Each row has a name. Each piece below is followed by the name of the row it came from. Each question is about the rows just above it.

zere: [19  9 36 19 44 34 42 18 46 30 26 -6 19 11 33 20  9 19 27 25 20 18 36 20
 32 20]
gogat: [ -57  -11  -22  -32  -17    9    7  -43    1  -24  -14    7  -63  -29
   12  -15  -18  -61   -5  -21  -77 -116   33  -50  -28  -52]
zitok: [ 23 -17 -23   4 -39 -38 -49  10 -52 -18 -16   6  30  -2 -37 -19  -6  31
 -19  -2  34  68 -57  26 -16  25]
fakof: [-49 -14 -21 -33 -20  -3  -5 -39  -9 -20 -14   6 -54 -27  -2 -22 -20 -53
 -10 -29 -61 -87  11 -47 -22 -48]
dezi: [ -57  -11  -22  -32  -17    9    7  -43    1  -24  -14    7  -63  -29
   12  -15  -18  -61   -5  -21  -77 -116   33  -50   -8  -52]
zezo: [32 11  9 27  7  0  2 29  4 12 11 -5 34 24  0 13 20 33  6 25 37 44 -5 31
 23 31]
zis: [19  9 36 19 44 34 42 18 46 30 26 -6 19 11 16 20  9 19 12 25 20 18 36 20
 32 20]
[-19  -6  31 -19  -2  34  68 -57  26 -16] | zitok
Which row holds [27  7]? | zezo
[ -3  -5 -39  -9 -20 -14   6 -54] | fakof

kiso: [-9 21  9 20 15  6 21 17 22 21 22 22 21 28 21 20 23 29 21 21 23 19 31  1
 13 25 18  1 24 22 28 17 36 36 26 28 20 31 21 19 22 -5 21 25 20 24 -4 21
 21 27 28 35]
Lus: [  0 -36 -18 -21  -6 -13 -36 -12 -27 -39 -51 -19 -34 -27 -34 -23 -16 -29
 -34 -36 -17 -31  -9  -3 -23 -20 -31  -3 -28 -51 -27 -12   0  -8  -2 -11
 -29  -9 -41 -27 -48 -17 -46  -9 -40 -19  -9 -39 -30  -4 -19  -9]
gonor: [  15   17  -11  -46  -28  -13   17  -29  -12   21   54  -64   12  -23
   12  -17  -42  -20   12   15  -71    3  -43  -20   -8  -61    1  -20
  -11   53  -23  -29  -35  -45  -32  -93   -1  -43   28   -7   47    2
   41  -90   30  -66    6   21   -1 -104  -75  -46]
mik: [   7  -70  -47  -26  -44  -41  -70  -34  -51  -77 -100  -12  -65  -45
  -65  -47  -33  -43  -65  -72   -7  -63  -50  -34  -53  -20  -11    1
  -20 -101  -45  -34  -51  -49  -41    6  -58  -50  -81  -54  -95  -18
  -90    9  -78  -14  -15  -77  -58   19  -12  -48]
dod: [   4  -65  -40   -9  -29  -31  -64  -23  -33  -80 -115   11  -54  -23
  -56  -28  -20  -21  -34  -36   18  -56  -40  -27  -50   -1  -63  -27
  -31 -117  -23  -23  -44  -39  -34   38  -46  -40  -85  -40 -108  -18
  -98   43  -78    9  -12  -78  -44   58   12  -39]
gosel: [-10  44  29  52  21  24  44  43  32  47  56  49  41  27  41  28  46  25
  41  45  47  40  29  14  34  50  41  14  31  57  27  43  29  31  34  43
  37  29  49  34  55  20  52  41  48  49   4  47  37  37  48  31]
[  1 -20 -11] | gonor
The row with [  0 -36 -18 -21  -6 -13 -36 -12 -27 -39 -51 -19 -34 -27 -34 -23 -16 -29
 -34 -36 -17 -31  -9  -3 -23 -20 -31  -3 -28 -51 -27 -12   0  -8  -2 -11
 -29  -9 -41 -27 -48 -17 -46  -9 -40 -19  -9 -39 -30  -4 -19  -9] is | Lus

duko: [-24 -44 -31 -33 -46 -23 -53 -38 -56 -30 -37 -24 -36 -41 -26 -42 -21 -24
 -36 -39 -27 -45  -9 -20  -3 -36 -21 -32 -13 -27 -54 -47 -47  -9 -53 -15
 -53 -36   8]
zipe: [ 46 -17  50  62  68  35  84  67   2 -24  56 -30 -14 -17  43  72  42  46
  62  -9  43 -17 -48  36   7 -18  43 -28  28  52  -4  78  78 -53  -4 -46
  84 -18 -72]
zikef: [18 34 15 17 17 10 16 17 28 26 16 26 23 31 14 16 22 18 17 23 13 35 27 12
  2 27 24 31  7 19 35 16 16 30 35 31 16 27 30]
dezo: [-21 -17 -22 -26 -29 -14 -33 -28   3 -17 -24 -15 -19 -17 -19 -29 -22 -21
 -26 -18 -18 -17  -9 -15  -8 -18 -24 -17 -10 -24  -9 -31 -31  -9 -10 -11
 -33 -18  -2]
pone: [  -6  -63   -2   13   13  -11   33   17  -28  -62    3  -67  -51  -61
   -6   23  -11   -6   11  -46   -7  -63  -82  -11    1  -58  -10  -71
  -13    0  -47   29   29  -90  -48  -85   33  -58 -104]
vavi: [-34 -11 -37 -43 -50 -28 -60 -47 -30  -1 -42   4  -7  -9 -33 -51 -31 -34
 -44 -10 -33 -12  17 -28  -2  -6 -31   0 -22 -37 -25 -55 -55  19 -26  14
 -60  -6  33]
Nuzor: [-24   7 -35 -39 -56 -26 -70 -48 -26  22 -44  30  13  10 -29 -54 -17 -24
 -43   8 -31   5  50 -22   1  15 -15  23 -16 -29 -14 -61 -61  52 -14  44
 -70  15  74]
dela: [24 43 26 26 30 21 32 28 25 45 27 44 47 44 24 29 24 24 27 47 24 42 39 22
  4 46 23 45 18 25 32 30 30 39 32 41 32 46 34]
[24 29] is in which row? | dela
[ 15 -15  23 -16 -29 -14 -61 -61  52 -14  44] | Nuzor

Kav: [ 42   8 -20  22]
lafi: [ 93  71 -25  36]
Pon: [-26  22 -24  36]
Vem: [  8  42 -28  22]
[-25  36] is in which row? | lafi
[-20  22] | Kav
[-28  22] | Vem
The row with [ 8 42] is | Vem
[ 71 -25] is in which row? | lafi
Where do [ 42 -28] appear? | Vem
The row with [ 93  71 -25] is | lafi

seg: [  18   28    3  -48  -99    8   28  -76  -64 -101    8   28  -76  -41]
pelel: [ -13  -12  -20  -47   45   18   28    3  -48 -101    8   28  -76  -64]
nivam: [ -13  -12  -20  -47   45   18   28   -7  -48 -101    8   28  -76  -41]
Which row holds [ 45  18  28  -7 -48]? | nivam
Which row holds [  18   28    3  -48 -101    8   28  -76  -64]? | pelel
[ -64 -101] is in which row? | seg

Lilol: [ 62  15 -17  19  19 -54 -35 -51 -40  82 -37]
kive: [-61 -36 -25 -20  24   2 -53  20  59  94 105]
lizek: [-31  29  91 -10 -61 -36 -25 -20  24   2 -54]
gute: [ 28 -33 101  21  15  13 -37 -21  12   0  35]
Zaf: [-37  21  52  -7 -49 -49   1  -9  49  35 -18]
voli: [-29 -11  30  14 -33 -34  -7  -6  51  57  36]
faked: [ 12   3 -14  84  19 -64 -24 -23 -30   9 -30]
Femi: [ 13  60  21 -51  97 -44  81  22 -21 -27 -52]
futin: [-34 -34  -7  -6  51  57  36 -13  14   1 -23]
Vudo: [ -6 -33 -11  49   6 -20  36 -73  16 -10 -36]
Puzim: [-18  35  25 -35  40 -58  76  16  22  19  -8]
Tuva: [-29  44  84 -17 -60 -37 -23 -19  11  -9 -67]
The row with [-33 -34  -7  -6  51  57  36] is | voli
[-9 49 35] | Zaf
Which row holds [29 91]? | lizek
[-61 -36 -25 -20  24   2 -54] | lizek
[-10 -61 -36] | lizek
[-17  19  19] | Lilol

suga: [ -2 -97   2  -5]
Lifim: [ -2 -97  54 -14]
voku: [ -2 -97   2 -44]
Where do [ -2 -97   2 -44] appear? | voku
[-97   2  -5] is in which row? | suga
The row with [  2 -44] is | voku

maruv: [  5  -3   2  -1   6 -29]
Nal: [ 28 -93 -14  28 -27  68]
Vuto: [-93 -14  29 -27  68  44]
[-93 -14  28 -27  68] is in which row? | Nal
[ 5 -3  2] | maruv

tira: [-10 102  -3 -28  18]
fiba: [-10 102  13 -28  18]
gevoz: [-17 102  -3 -28  18]
kug: [102  13 -27 -28  18]
fefi: [ -8  88  12 -10   1]
tutam: [-15  38  -5 -23  -2]
muz: [-18  44 -24 -34  -3]
Where do [-15  38  -5] appear? | tutam
[-8 88] | fefi
[-10   1] | fefi
[-17 102  -3 -28  18] | gevoz
[102  13 -28] | fiba
Where do [-8 88 12] appear? | fefi
[ 13 -27 -28  18] | kug

fube: [-40  44 -78 -96 -16  -8]
lifo: [ 20 -51  49  73 -20  -7]
lofeb: [-40  44 -78 -96  45  19]
Gomag: [ 94 -23 -35 -27  34  17]
Butuf: [ 27 -75  65  97 -23  -6]
vit: [-25 -15 -26 -14  24  14]
togi: [ 16  49 -51  53 -19 -15]
Fop: [ 23 -37  50  74 -23 -21]
[ 97 -23] | Butuf
[-51  49] | lifo

tibe: [ 19  36  24  16 -36 -64  57 -32 -40 -73   7  30 -18  39   0  36  33 -65
   5  14]
vupe: [ 35  35  23  14 -35 -47  45 -23 -41 -61  -2  31  -2  27   5  32  22 -52
   0   7]
kivol: [ 43  49  16  32 -27 -71  60 -35 -51 -86  12  25 -21  26  14  38  50 -72
  10  16]
Moro: [  19   49    6   20  -25 -100   53  -34  -48  -89   20   23  -47   45
   11   41   61  -79   12   19]
beb: [ 33  51  -3  43 -16 -93  61 -36 -53 -98  25  11 -44  24  19  35  70 -92
  25  11]
Leba: [ 12   7  11  15 -10   2  24 -13  -9 -22  -2   5  10   0  -4   7   4 -21
   4  -1]
vek: [-100   52   19    4  -18  -13   -9  -22   -2   -4    5    2    0   10
   24   23   13  -22   -6   15]
Where do [  2  24 -13  -9 -22  -2   5  10   0  -4] appear? | Leba
[-100   53] | Moro
Where do [ 43  49  16  32 -27 -71  60 -35] appear? | kivol
[-64  57 -32 -40 -73   7] | tibe

kato: [ -2  39 -36   5]
Val: [-57  43  41  -5]
zusan: [ 91  15 -18   3]
Suza: [ -6 -12 -60 -27]
Nudul: [23 -2 82 21]
rez: [-94   5 -36  39]
Velik: [-39  17  55 -16]
Zafik: [-67 -40 -17  18]
[-57  43] | Val
Where do [  5 -36  39] appear? | rez

zap: [ 50  19 -31  36 -20 -14  26 -25 -20  45]
vasum: [ 17  44 -32   0  38  23 -52 -25 -33  -7]
babi: [ 71   5 -67 -18 -21  46 -60 -53  -4 -35]
gul: [ 39  27 -25  32  -4 -11  13 -21 -25  39]
gupa: [-62  58  17 -25 103  27 -81  14 -38 -33]
Gunel: [ 18  36 -32 -11  35  31 -61 -24 -27 -23]
dolod: [ 89  27 -69  25 -26  13 -14 -55 -27  24]
Rut: [-48  41   2 -41  85  44 -97   4 -24 -58]
[ 19 -31  36 -20 -14] | zap
Which row holds [ 71   5 -67]? | babi

kavom: [ 83   8 -87   8  85 -18 -78]
Noro: [-12  24 -18 -38  57 -10  -7]
Gikab: [ 39  17 -11 -21  -4 -14 -34]
vuki: [ 60  25 -67 -43 -42  17  -9]
Kina: [-19 -38  34  35 -16  18  25]
nes: [  3  28 -87 -91 -19  46   2]
Luraf: [ 31  63 -48  72  14 -13 -14]
kaba: [ 20 -39 -12   9  48  10  38]
patis: [-71  22 -35  75  26  18   4]
Ret: [ 20  28 -58 -18  28  84 -49]
Kori: [ 55  76 -69  40  25 -36 -33]
kotib: [ 20 -39 -12   9   5  38 -16]
[-19 -38] is in which row? | Kina
[-18 -38] | Noro
[ 28  84 -49] | Ret
Which row holds [-48  72  14 -13]? | Luraf
[ 76 -69  40  25] | Kori
Which row holds [ 28 -58 -18  28  84]? | Ret
[ 22 -35  75  26  18] | patis

bel: [-26 -26 -16 -16 -19  29  58   0  18  15   7 -17   3  13 -11 -17]
ketu: [ 24  14  -3  18  29 -13 -61  20 -43   9  -7   5  22 -36  10 -67]
fepo: [-20   4  -8  26  34  -8 -99  29  10  21 -37  11 -33  -7 -12 -30]
musu: [ 14  -3  16  29 -13 -61  20 -43   9  -7   5  22 -33  -7  36  30]
voki: [-20   4  -8  26  34  -8 -99  29  10  21 -37  11 -33  -7  36 -30]
kuvap: [ 24  22  40 -22 -40 -19  65 -51 -10   0  18 -56  16  -5 -30 -40]
kiv: [ 24  14  -3  18  29 -13 -61  20  15   7  18  52   1  -5  12  28]
[ 14  -3  18  29 -13 -61  20 -43   9  -7   5  22] is in which row? | ketu
[15  7 18] | kiv
[-20   4  -8  26  34  -8 -99  29  10  21 -37  11 -33  -7  36 -30] is in which row? | voki

